Below are the code and all the weights of a small trained network. Each question names an input and a target symbol and asks about switching units off, where a switched-off unit gives its printed mean instead of its output.

import numpy as np


def w(rows, s, z=0):
    codes = np.array(rows[::2]) - 128.0
    scale = np.full(codes.shape[1], s)
    scale[-1] = z or s
    return codes * scale


def norm(h):
    return h / np.sqrt((h * h).mean(-1, keepdims=True) + 1e-5)


def f(y):
    return np.maximum(y, 0)


def softmax(a):
    e = np.exp(a - a.max(-1, keepdims=True))
    return e / e.sum(-1, keepdims=True)


def log_softmax(a):
    a = a - a.max(-1, keepdims=True)
    return a - np.log(np.exp(a).sum(-1, keepdims=True))


def net(x, mask):
    ids = ['αβγδεζθλμξπστφψω'.index(c) for c in x.split()]
    T = len(ids)
    res = E[ids] + P[:T]
    u = 0
    for l in range(2):
        q, k, v = (norm(res) @ M[l].T for M in (Q, K, V))
        z = softmax(np.where(np.tri(T) > 0, q @ k.T / 2**0.5, -1e9)) @ v
        res = res + np.where(mask[u], z, O[l][:, -1]) @ O[l][:, :-1]
        u += 1
        y = f(norm(res) @ A[l][:, :-1].T + A[l][:, -1])
        res = res + np.where(mask[u : u + 8], y, B[l][:, -1]) @ B[l][:, :-1]
        u += 8
    return log_softmax(norm(res)[-1] @ U[:, :-1].T + U[:, -1])


Q, K, V, O, A, B = {}, {}, {}, {}, {}, {}
E = w([
[101,114,191,81],'α',
[82,113,154,41],'β',
[130,147,180,93],'γ',
[49,93,195,32],'δ',
[175,148,143,126],'ε',
[156,138,139,131],'ζ',
[155,163,174,100],'θ',
[107,147,190,52],'λ',
[60,106,223,49],'μ',
[112,108,142,157],'ξ',
[109,127,178,130],'π',
[142,181,255,25],'σ',
[148,191,174,30],'τ',
[59,64,162,123],'φ',
[214,155,137,75],'ψ',
[157,103,89,168],'ω',
],0.0065)
P = w([
[114,139,105,160],'0',
[128,109,207,109],'1',
[128,117,18,80],'2',
[128,114,123,172],'3',
[140,90,245,109],'4',
[137,119,23,81],'5',
[128,114,122,171],'6',
[134,81,249,104],'7',
[149,123,24,82],'8',
],0.011)
Q[0] = w([
[103,246,20,91],'L0H1',
[151,178,174,196],'L0H1',
],0.012)
K[0] = w([
[142,248,104,171],'L0H1',
[187,76,195,131],'L0H1',
],0.012)
V[0] = w([
[107,4,24,41],'L0H1',
[109,252,193,181],'L0H1',
],0.0032)
O[0] = w([
[53,252,68,46,9],'L0H1',
[212,8,247,174,185],'L0H1',
],0.0024,0.0012)
A[0] = w([
[55,119,167,228,89],'L0N1',
[115,195,114,179,150],'L0N2',
[98,189,84,75,104],'L0N3',
[118,146,2,133,3],'L0N4',
[174,160,191,149,141],'L0N5',
[42,40,88,141,150],'L0N6',
[107,20,103,44,128],'L0N7',
[133,215,104,84,111],'L0N8',
],0.0075,0.0052)
B[0] = w([
[94,3,151,130,209],'L0N1',
[152,161,166,200,158],'L0N2',
[135,118,24,75,178],'L0N3',
[70,167,228,12,199],'L0N4',
[64,120,159,61,223],'L0N5',
[130,193,80,75,235],'L0N6',
[210,135,114,175,254],'L0N7',
[38,157,90,124,161],'L0N8',
],0.0069,0.0038)
Q[1] = w([
[219,209,1,44],'L1H1',
[27,90,151,70],'L1H1',
],0.0093)
K[1] = w([
[96,249,100,151],'L1H1',
[55,62,106,105],'L1H1',
],0.014)
V[1] = w([
[9,88,186,209],'L1H1',
[160,123,252,127],'L1H1',
],0.0039)
O[1] = w([
[41,254,83,167,251],'L1H1',
[200,192,127,120,180],'L1H1',
],0.006,0.0019)
A[1] = w([
[114,5,119,124,128],'L1N1',
[126,130,165,190,2],'L1N2',
[187,173,1,155,157],'L1N3',
[128,128,141,63,168],'L1N4',
[133,108,93,190,17],'L1N5',
[152,149,142,189,35],'L1N6',
[72,173,116,181,113],'L1N7',
[174,158,138,213,26],'L1N8',
],0.0091,0.0043)
B[1] = w([
[129,177,101,140,206],'L1N1',
[137,138,85,63,140],'L1N2',
[67,164,254,208,251],'L1N3',
[157,103,75,120,253],'L1N4',
[180,109,128,177,148],'L1N5',
[134,165,74,106,140],'L1N6',
[207,89,134,114,191],'L1N7',
[129,208,131,87,149],'L1N8',
],0.0094,0.0043)
U = w([
[133,206,161,208,239],'α',
[193,53,213,136,88],'β',
[194,230,122,112,74],'γ',
[57,118,116,132,211],'δ',
[8,249,124,149,4],'ε',
[86,95,117,149,231],'ζ',
[37,113,153,129,253],'θ',
[220,76,95,130,73],'λ',
[25,41,144,79,20],'μ',
[58,100,73,154,197],'ξ',
[137,219,151,107,36],'π',
[118,111,68,88,187],'σ',
[185,56,99,223,158],'τ',
[157,40,116,79,84],'φ',
[83,167,121,91,121],'ψ',
[193,149,111,142,153],'ω',
],0.018,0.0051)

Each question gives the input, a string of symbols that net reads in full, and the target symbol t.
The units are the heads (2 rows each of Q, K, V and O) and the neurons (one row each of A and B). Each row of codes is followed by its name. A weight is (code - 128) times the scale printed after its matrix; where a second scale follows, it is the last column's (O, A, B and U).
mask holds one flag per unit, layer by layer, with each layer's heads first. A switched-off unit (its flag False) gives its mean, the last column of its rows in O or B, instead of its output. The means were averaged over made-up inputs and are rounded, as every weight is.
A unit's drop is (log p(t) with every unit on - log p(t) with that unit switched off) / (log p(t) with every unit on - log p(t) with every unit switched off).
The circuit of an input: a set's keep is (log p(t) with only the set's units on - log p(t) with every unit switched off) / (log p(t) with every unit on - log p(t) with every unit switched off). Starting from the 12 units with the biggest drops (on a tie, the unit counted first), units are removed one at a time, each time the one whose removal leaves the highest keep (on an exact tie, the one counted first), for as long as the keep stays at least 0.8.
circuit, biggest first: the units of the circuit, biggest drop first
most important unit: the unit with the biggest drop
k most important neurons: the k neurons with the biggest drops, biggest first
top k neurons in layer l: the k neurons of layer l with the biggest drops, biggest first
input θ ω ω ψ ε γ β ω ω, target τ: circuit, biggest first : L0H1, L1H1, L1N3
input ω ω ε ζ λ θ ξ ω β, target ε: circuit, biggest first : L0N7, L1N3
input π ω ψ γ, target θ: top 4 neurons in layer 0 : L0N1, L0N5, L0N7, L0N6
input ω α μ ω θ ε ω ω ω, target ε: circuit, biggest first : L1N3, L0N4
input ω θ μ λ ω ψ ω ε λ, target ε: 3 most important neurons : L1N3, L0N7, L0N2
input ε φ ε φ σ ω, target λ: most important neuron : L0N1
input ω ξ ζ β θ ε, target ε: 3 most important neurons : L0N2, L1N3, L0N7
input ξ ω ω λ, target μ: circuit, biggest first : L0N1, L1N3, L0N7
input ε β ω ω ξ ω ξ, target τ: 4 most important neurons : L0N1, L1N7, L1N3, L0N7
input θ ω ξ ξ ω α, target τ: circuit, biggest first : L0H1, L0N7
input ω τ τ ε ξ μ ξ ω φ, target ε: circuit, biggest first : L1N3, L0H1
input τ ξ λ ω ξ ψ δ, target σ: circuit, biggest first : L0N6, L1N3
input ω ω γ θ τ ω δ, target σ: circuit, biggest first : L1N3, L0N6
input θ π λ ω ε ω ε ω ω, target τ: top 2 neurons in layer 0 : L0N1, L0N5
input α ε ε ω ω γ λ, target μ: 3 most important neurons : L0N1, L1N3, L0N3
input θ ε α, target τ: top 2 neurons in layer 0 : L0N7, L0N4
input γ α φ γ, target θ: most important unit : L0N1
input ω ξ ξ, target ε: 2 most important neurons : L1N3, L0N7
input ε ω τ φ, target ξ: circuit, biggest first : L1N3, L1N1
input μ ω ω μ γ ε θ, target β: 3 most important neurons : L0N5, L0N7, L1N7
input ξ ε ω ε θ β φ, target ξ: circuit, biggest first : L1N3, L0N4, L1H1
input θ τ θ ξ ω λ π ε γ, target τ: circuit, biggest first : L0H1, L0N4, L0N7
input ε ω μ, target λ: top 2 neurons in layer 0 : L0N7, L0N6
input ξ α ξ γ ω β μ, target φ: most important unit : L1H1
input ε ω ω π λ φ, target λ: 2 most important neurons : L0N1, L0N7
input θ β ω ω λ ζ, target τ: 2 most important neurons : L0N1, L0N7
